Look-ups in named tables: a row name and a column name give one cell, copied from the table.

vut:
         kilem  doziver  vebodo  zodogul   pom
peg        359      531       9      497  -589
kat        631     -121     454     -306  -588
zul       -687     -347    -491      164  -240
bolonis    199     -282     192     -560  -719
vor         98      614    -315       29   531
buvo      -200      -46    -635     -351   639

vebodo of buvo: -635
doziver of buvo: -46
pom of kat: -588
zodogul of buvo: -351
kilem of kat: 631
doziver of peg: 531
pom of zul: -240
zodogul of bolonis: -560
doziver of zul: -347
kilem of buvo: -200
zodogul of peg: 497
pom of vor: 531
doziver of bolonis: -282

Table ribav
         gifaz  kasivar  didoz  zul
ruv        405      877    596  416
fuvenir    382      416    415  589
vus        625      328    546  714
sop        916      628    657  864
netor      421      181    590  455
bove       629      416    839  713
tegema     273      800    210  644
kar        274      277    668  852

fuvenir, kasivar => 416
tegema, zul => 644
tegema, didoz => 210
kar, gifaz => 274
sop, kasivar => 628
bove, gifaz => 629
sop, gifaz => 916
fuvenir, gifaz => 382
vus, kasivar => 328
Row with the largest kasivar: ruv

Table nede
|  | lokab | lonabo | som |
|---|---|---|---|
| zofura | 70.2 | 37.5 | 71.2 |
| varo | 68.0 | 32.7 | 68.7 |
| zemu | 62.9 | 45.6 | 64.8 |
| pozotep | 66.9 | 37.8 | 68.7 |
| begiped | 34.5 | 72.7 | 32.0 |
| tamiga | 70.6 | 35.2 | 72.6 |
| dola | 33.1 | 80.6 | 30.9 |
| lafu | 87.7 | 23.3 | 92.2 |
| dogi | 59.5 | 47.4 | 59.5 |
| sofizup | 70.3 | 32.5 | 71.9 |

dola, som -> 30.9
dogi, lokab -> 59.5
zemu, lokab -> 62.9
tamiga, som -> 72.6
dola, lonabo -> 80.6
varo, som -> 68.7
lafu, som -> 92.2
dola, lokab -> 33.1
dogi, som -> 59.5
begiped, lokab -> 34.5
begiped, som -> 32.0
sofizup, lokab -> 70.3
pozotep, lokab -> 66.9
sofizup, som -> 71.9

pezut =
	vot	suvag	kir	kad	talovo	gof	kop
dudari	301	-676	-339	-588	-98	136	-135
sen	-117	-306	-203	-376	601	-376	359
miz	762	-87	-242	-263	-26	-113	377
fuluzes	-391	928	-715	277	-969	-52	311
mureba	93	-260	18	-345	-681	-430	557
tulid	-62	-199	-67	186	301	213	-112
zedus	-103	361	-38	-677	-77	62	188
fef	-417	242	-599	256	1	-382	-205
rupiv	-364	-63	868	578	98	-481	-299
kinud	599	124	16	-781	-18	319	-462
rez	916	-127	-589	-91	120	400	-593

What is the kop of fef in pezut? -205
What is the kop of rez in pezut? -593
What is the gof of zedus in pezut? 62
What is the suvag of fuluzes in pezut? 928
What is the kop of zedus in pezut? 188
What is the vot of zedus in pezut? -103
Which row has the largest gof? rez

ruzi =
,gam,kobov,setada
sapuz,40,95,120
ger,33,144,102
gefut,97,41,99
veb,248,82,115
ker,1,188,71

kobov of veb = 82
gam of sapuz = 40
setada of gefut = 99
gam of ker = 1
setada of veb = 115
gam of veb = 248
kobov of sapuz = 95
gam of ger = 33
gam of gefut = 97
setada of sapuz = 120
setada of ger = 102
kobov of gefut = 41
kobov of ger = 144
kobov of ker = 188
setada of ker = 71

pip.tsv
	bikime	kitim	kugis	res	vus	sumidul
zubafe	-310	167	146	-239	209	-22
tal	-277	366	329	-75	338	-308
zatumu	-239	-320	-136	204	-560	-350
runovi	-271	-428	-291	-51	-591	293
sinadad	-193	561	-840	-61	200	-329
tiku	-860	215	-416	-406	-493	-295
lasag	-424	559	6	-51	195	281
disafi	-80	148	-265	-182	62	-470
vorupal	488	197	-359	929	-715	128
matu	-391	241	-944	-444	-668	-537
kanosi	-502	325	-186	-76	-609	-495

What is the kitim of sinadad in pip? 561
What is the res of matu in pip? -444
What is the res of lasag in pip? -51
What is the kugis of matu in pip? -944
What is the kugis of sinadad in pip? -840
What is the vus of sinadad in pip? 200
What is the vus of tal in pip? 338
What is the sumidul of kanosi in pip? -495
What is the res of vorupal in pip? 929
What is the sumidul of lasag in pip? 281
What is the bikime of tiku in pip? -860
What is the kugis of tiku in pip? -416
What is the sumidul of zatumu in pip? -350
What is the sumidul of zubafe in pip? -22
Row with the largest vus: tal

pes =
cols = pib, tenib, vudige, nel, meteziz
mal: [0.6, 0.5, 0.4, 0.3, 0.7]
rusod: [0.3, 0.3, 0.4, 0.5, 0.2]
guvuve: [0.3, 0.4, 0.5, 0.5, 0.1]
zubafa: [0.3, 0.3, 0.4, 0.6, 0.2]
buki: [0.3, 0.4, 0.5, 0.6, 0.1]
gefifi: [0.2, 0.5, 0.4, 0.4, 0.1]
dovubul: [0.6, 0.5, 0.4, 0.3, 0.8]
kobas: [0.4, 0.3, 0.5, 0.6, 0.3]
tefig: [0.5, 0.6, 0.3, 0.3, 0.6]
gaz: [0.6, 0.4, 0.5, 0.4, 0.7]
mobi: [0.6, 0.6, 0.4, 0.3, 0.7]
tudamuv: [0.6, 0.5, 0.4, 0.3, 0.8]

guvuve, pib -> 0.3
tudamuv, pib -> 0.6
buki, tenib -> 0.4
buki, meteziz -> 0.1
dovubul, meteziz -> 0.8
zubafa, tenib -> 0.3
gaz, nel -> 0.4
kobas, nel -> 0.6
gaz, vudige -> 0.5
zubafa, meteziz -> 0.2
dovubul, nel -> 0.3
guvuve, nel -> 0.5
mobi, pib -> 0.6
dovubul, vudige -> 0.4
mal, nel -> 0.3
rusod, meteziz -> 0.2
gefifi, nel -> 0.4
gefifi, pib -> 0.2
buki, nel -> 0.6
rusod, vudige -> 0.4

